cols: X U Z A
[153 146 184 154] : q30
[125 119 105 107] : q641
[116 107  53  77] : q270
[122 142 162 173] : q537
[116 137 182 128] : q367
[160 145 101 167] : q411
[115 137 141 159] : q152
[150 146 158 165] : q317
[ 86 124 129 112] : q144
tail: [116 137]	[182 128]
after: [53]	[77]

cols: R K C J
[156 108 200 109]  q610
[156 109 143 145]  q809
[185 157 126 107]  q917
[ 89 140 107 139]  q505
[103 108 160 119]  q107
col: [200 143 126]	C
col: [109 145 107 139]	J
tail: [ 89 140]	[107 139]
asked: [185 157]	q917
gone q610: [108 156 109]	[200]
tail: [156 109]	[143 145]

cols: P T S D E
[ 85  70 118 149 151] -> q281
[132 114 182 124 193] -> q996
[124 123  81  92  75] -> q45
[202  92 188 171 154] -> q906
[199  54 200  83 201] -> q396
[103 111 126  92 134] -> q87
[ 96 157  56  63 174] -> q816
[ 55  63 128 180 112] -> q998
asked: [56 63]	q816
col: [114 123  92  54 111]	T
col: [ 92 171]	D
col: [ 54 111]	T
tail: [202  92 188]	[171 154]
col: [149 124  92 171]	D

cols: W N V G B
[ 97 107 122 132 135] -> q390
[162 132  96 126 127] -> q806
[202 157 132 143 145] -> q727
[148 131 130 109 114] -> q263
[ 64  90 115 139 126] -> q488
gone q263: [114 130 109 148]	[131]
after: [162]	[132]
gone q263: [109 114 148 130]	[131]

cols: M Q H L
[122 168 112 172]  q389
[112 101 126  89]  q34
[137 112  69  95]  q689
[133  66  77  96]  q81
[113  95  85  70]  q696
[160 159  99 153]  q97
[113  83 146  79]  q621
[112 102 126  89]  q799
[123  80  89  57]  q934
[122 175 175 100]  q294
[142 176 175  82]  q514
tail: [122 175 175]	[100]
after: [69]	[95]
asked: [176 175]	q514
after: [176]	[175]
tail: [175 175]	[100]

cols: sabi resov dezen fimi zime pepak gen
[106 111 121  87 105 174 158] : q624
[108  80 134 133 135 134 138] : q529
[106 112 121  87 105 155 202] : q519
tail: [106 112 121  87 105]	[155 202]
tail: [105 174]	[158]

cols: Vik nipi gem vug
[166 191 193 192] : q893
[140  66 170 159] : q501
[158 177 111 165] : q713
[130 116  97 115] : q498
[135 117 134  75] : q869
[154 128  83 147] : q221
gone q498: [ 97 130 116]	[115]
col: [111  97]	gem

cols: zolub lekim nupen Raniv
[ 74 161 117 198] : q469
[ 83 143 139 153] : q683
[114 140 158 136] : q593
[145 135 160 116] : q146
gone q146: [160 135 116]	[145]
col: [117 139 158]	nupen

cols: Nom bet rari Givid bobov renog Lala Lesa
[ 68  69 150 161  71 160  71  70] : q813
[165 164  72 164  72 164  72 164] : q539
[ 99 100 162 100 162 100 162 100] : q992
[186 184 111 185 109 184 110 184] : q296
[ 54  56 162  54 163  55 162  56] : q412
[104 105 162 104 161 104 162 104] : q387
[171 171 125 171 123 171 125 171] : q103
[164 163  75 100 162 100 161 163] : q10
[160 159  71 160  71 160  71 160] : q664
tail: [ 99 100 162 100 162]	[100 162 100]
tail: [160  71 160  71]	[160]
col: [162 110]	Lala

cols: lem dogub gigat Siteg
[125 128 128 128]  q591
[123 132 113 131]  q964
[109  99 129 134]  q349
[124 128 128 128]  q638
[ 71  89 100 120]  q112
[125 145 150 149]  q13
[127 128 108 132]  q319
[124 128 150 128]  q562
[142 128 108 134]  q350
[155 117 132 126]  q820
[130 131 107 133]  q981
[125 127 129 128]  q384
after: [89]	[100]
asked: [125 128 128 128]	q591
after: [71]	[89]

cols: turo nazuv Gineg kotok turas guro
[149 179 143 138 150 122] -> q960
[122 116  60 176 117 149] -> q199
[123 116  60 177 117 151] -> q358
gone q960: [143 149 138 122 179]	[150]
gone q199: [116  60 176 122 149]	[117]
asked: [ 60 176 117]	q199
gone q358: [117 177  60 151 123]	[116]
tail: [116  60 177 117]	[151]

cols: vamef nutos kiram zabak goz ganog Vapot famum zuv tela
[181 122 142 193 113 114 136 169 145 171]  q882
[120 122 143 193 113 142 169 114 136 118]  q292
[181 122 142 193 113 114 134 145 118 118]  q921
[181 122 142 193 113 114 136 170 145 171]  q577
asked: [181 122 142 193 113 114 136 170 145 171]	q577
tail: [143 193]	[113 142 169 114 136 118]
asked: [120 122 143 193 113 142 169 114 136 118]	q292
asked: [113 114 136 169 145]	q882
after: [134]	[145]
after: [143]	[193]
tail: [113 114 136 169 145]	[171]

cols: lila tuv fil kula vofi kopu zeni Kose bepi tasam
[189 112 146 107 103 114  91  88 164 102] = q115
[ 92  99 114  85  82  98  60 110  99  92] = q615
[189 107  91  88 112 114 146 164 103 188] = q151
[ 82 115 125 100  99  78  58 101 114 105] = q359
[168  68  67  63  76 138 123 185  67  76] = q873
after: [78]	[58]
asked: [189 107  91  88 112 114 146 164 103]	q151

cols: rodi fop dotud tevog lifut vubuz zedi
[112 163 164 167  60 162  93] : q642
[133 169 132 118  91 101 142] : q994
[112 164 164 167  60 131 131] : q206
gone q642: [ 60 112  93 167 164 162]	[163]
gone q642: [112  60  93 162 163 167]	[164]
asked: [ 60 131 131]	q206
tail: [112 163 164 167  60]	[162  93]
after: [163]	[164]

cols: Pilu pupiz bif fudap Vinu Luk gir
[125 136 152 129 125 175 166] = q907
[156 142 162  94 100 150 148] = q944
[124 152  99  53  72  81  88] = q504
[125 136 152  89 106 157 157] = q43
[189 123 168  80  73 152 150] = q768
after: [100]	[150]
asked: [125 136 152 129]	q907
asked: [81 88]	q504

cols: Mas Fuz gev gofal fumop givup gif
[195  97 111 153 185 149 198] = q983
[129 137 126 149 124 168 118] = q578
[ 81 123 142 168 143 158  76] = q433
[131 148 174 108 134 113 131] = q635
[117 117 126 148  99 126 115] = q382
[140 176  75 138 139 122 143] = q865
tail: [126 148]	[ 99 126 115]
after: [122]	[143]
after: [174]	[108]
gone q433: [ 76 158 168 123  81 143]	[142]
col: [ 76 131 115]	gif

cols: Nise nuzo fusi kigu
[ 82 128 110 128] : q398
[ 82  92 110 128] : q311
[128  99 113 173] : q864
[101 161 126 173] : q157
[128  82 108 160] : q457
[144 128 159 160] : q35
[155  99 113 172] : q443
[128 157 126 182] : q310
[124 157 125 182] : q685
asked: [ 92 110 128]	q311
tail: [157 126]	[182]
gone q35: [128 159 144]	[160]
asked: [125 182]	q685
col: [ 99 161  82 128  99 157 157]	nuzo
asked: [157 125]	q685
col: [110 113 126 108 159 113 126]	fusi

cols: kekug nid guduz suvad dolin koz povag
[ 90 157 129 122 135 120 124]  q935
[127  94 159 169 137 123 107]  q264
[131 108 168 154 142 153 129]  q405
[134 143  94 108  94 158 135]  q238
[153 120  91 135 146 121 195]  q919
[155 141 114 105 148 165 122]  q680
[128 130  98 118 110 151 145]  q57
[128 111 158 151 134 133 120]  q250
[127  90 159 172 131 121 102]  q8
[138 141 120 117 140 106 137]  q407
[146 133 134 122 152 124 112]  q671
[147 152 119 108 143  85 172]  q854
asked: [ 90 159]	q8
col: [135 195 122 145 120 102]	povag
after: [85]	[172]

cols: Voli Vogi Pazep Mobok lep
[ 93 183  92 134 115] -> q779
[106 188 139 149 133] -> q360
[106 188 153 151 133] -> q175
[169  89  66 116 172] -> q318
[149  85 139 150 133] -> q868
[164  86  86 116 173] -> q640
[117 176 118 155 175] -> q722
[169  89  66 117 176] -> q106
col: [139 153  66 139  86]	Pazep
tail: [149  85 139 150]	[133]
tail: [169  89  66 116]	[172]
tail: [183  92]	[134 115]
gone q779: [183  92 115 134]	[93]
asked: [149  85 139 150 133]	q868

cols: mader gozen ganez nepef Teka vakam kipas bedaz
[128 127 116 120 127 146 159 163]  q980
[118 127 160 195  70 134 101 115]  q490
[128 129 116 120 127 146 159 163]  q205
gone q205: [128 120 127 146 129 116 159]	[163]
col: [159 101]	kipas

cols: buvo Saf paded vogeg rurat
[ 97 128  72 168 120] -> q275
[131 132 105 126 141] -> q530
[115 127 174 160 120] -> q866
[ 92 133 112 139 114] -> q492
[147 114 155 141  89] -> q386
[147  77 183 119  78] -> q885
[ 92 133 131 157 132] -> q314
[132 117 127 141 156] -> q42
tail: [ 92 133 131]	[157 132]
gone q885: [ 77 119 147 183]	[78]
asked: [117 127]	q42

cols: teliv Vizog puna dup tun
[118 163  85 103 154] = q863
[130 127 111 113 141] = q59
[115  90 122 129 108] = q909
[117  96 108 129 122] = q460
[124 168 129 131 131] = q898
[124 168  63 167 137] = q90
[151 111 127 141 113] = q458
[151 135 154 166 137] = q67
[123 135 154 166 112] = q55
[151 111 126 141 145] = q693
tail: [151 111 127 141]	[113]
asked: [127 111 113 141]	q59
asked: [124 168 129 131 131]	q898
after: [115]	[90]
col: [122 131 137 113]	tun
asked: [163  85 103]	q863
asked: [122 129 108]	q909

cols: Tavu Lemuk Konan Dit
[155 112 140 117] : q212
[156 113 128  94] : q422
[112 156 113 122] : q279
[128 156 113 169] : q560
[145 165 130 156] : q383
[ 94  98 114 129] : q503
asked: [112 156 113]	q279
after: [130]	[156]
gone q212: [155 117 112]	[140]
after: [98]	[114]
col: [140 128 113 113 130]	Konan
after: [140]	[117]

cols: Fisi maz benu zuped
[ 91 139 140 152] = q114
[ 71  58 128 127] = q282
[ 79  58 128 132] = q647
[ 82 141 141 152] = q551
asked: [71 58]	q282
gone q114: [139  91 152]	[140]
asked: [ 79  58 128 132]	q647
after: [140]	[152]
after: [79]	[58]

cols: lel fopa bovu met zev
[182 177  80 148  80] -> q704
[167 169 184 104 101] -> q100
[ 86  95  97 176 153] -> q913
[167 169  83 138 185] -> q547
[147 180  75 165 136] -> q924
[181 155 156 135  79] -> q23
[146 115 183  81 140] -> q600
[182 147 176  91  64] -> q518
[192 180 173  86  71] -> q765
[ 76  71  91 174 147] -> q993
[177 191 176  86 120] -> q616
[184 177 178 104  73] -> q165
gone q165: [ 73 104 184 178]	[177]
asked: [147 180  75 165 136]	q924
gone q616: [ 86 191 176 120]	[177]

cols: timev pevi tobet Melem Gogu
[139 155 139 117  98]  q432
[127 150 127  88 125]  q36
[146 150 146 151 140]  q674
[155  93 155 167 127]  q667
[140 102  79 164 141]  q88
[133 122 133 129 126]  q494
[128 135 128  61 126]  q748
[143 124 143 147  64]  q735
[ 64 122  64 102 143]  q158
[ 80 121  80 108 155]  q25
[132 151 155 138 136]  q406
[132 132 155 137 140]  q734
col: [139 127 146 155  79 133 128 143  64]	tobet
tail: [155 137]	[140]
gone q667: [167 127 155 155]	[93]
col: [164 129  61 147]	Melem
asked: [132 151 155 138]	q406
after: [121]	[80]
after: [79]	[164]

cols: zoguf mer gur div Gekeg
[120 136 151 169 136] : q248
[137 104 168 133 105] : q707
[ 81 185 124 196 155] : q521
[106 110 134 109 165] : q659
[160 140 132 142 110] : q970
[ 81 136 151 168 136] : q963
tail: [110 134]	[109 165]
after: [137]	[104]

cols: mev midod nis Lof Negu vabas lokaz vesub Tob dudus
[149 111 101 119 158 137 162 160 107 136]  q922
[152 155 128 125  96 115 143 146  99 155]  q410
[ 97 156 128 125  96 115  95  90 164  95]  q127
[ 81 174 135 132  83 106  79  75 181  81]  q852
[130 128 158 137 108 130 117 122 129 134]  q761
after: [132]	[83]
gone q761: [137 108 134 117 158 130 129 122 130]	[128]
col: [146  90  75 122]	vesub
tail: [156 128 125  96 115]	[ 95  90 164  95]
after: [129]	[134]

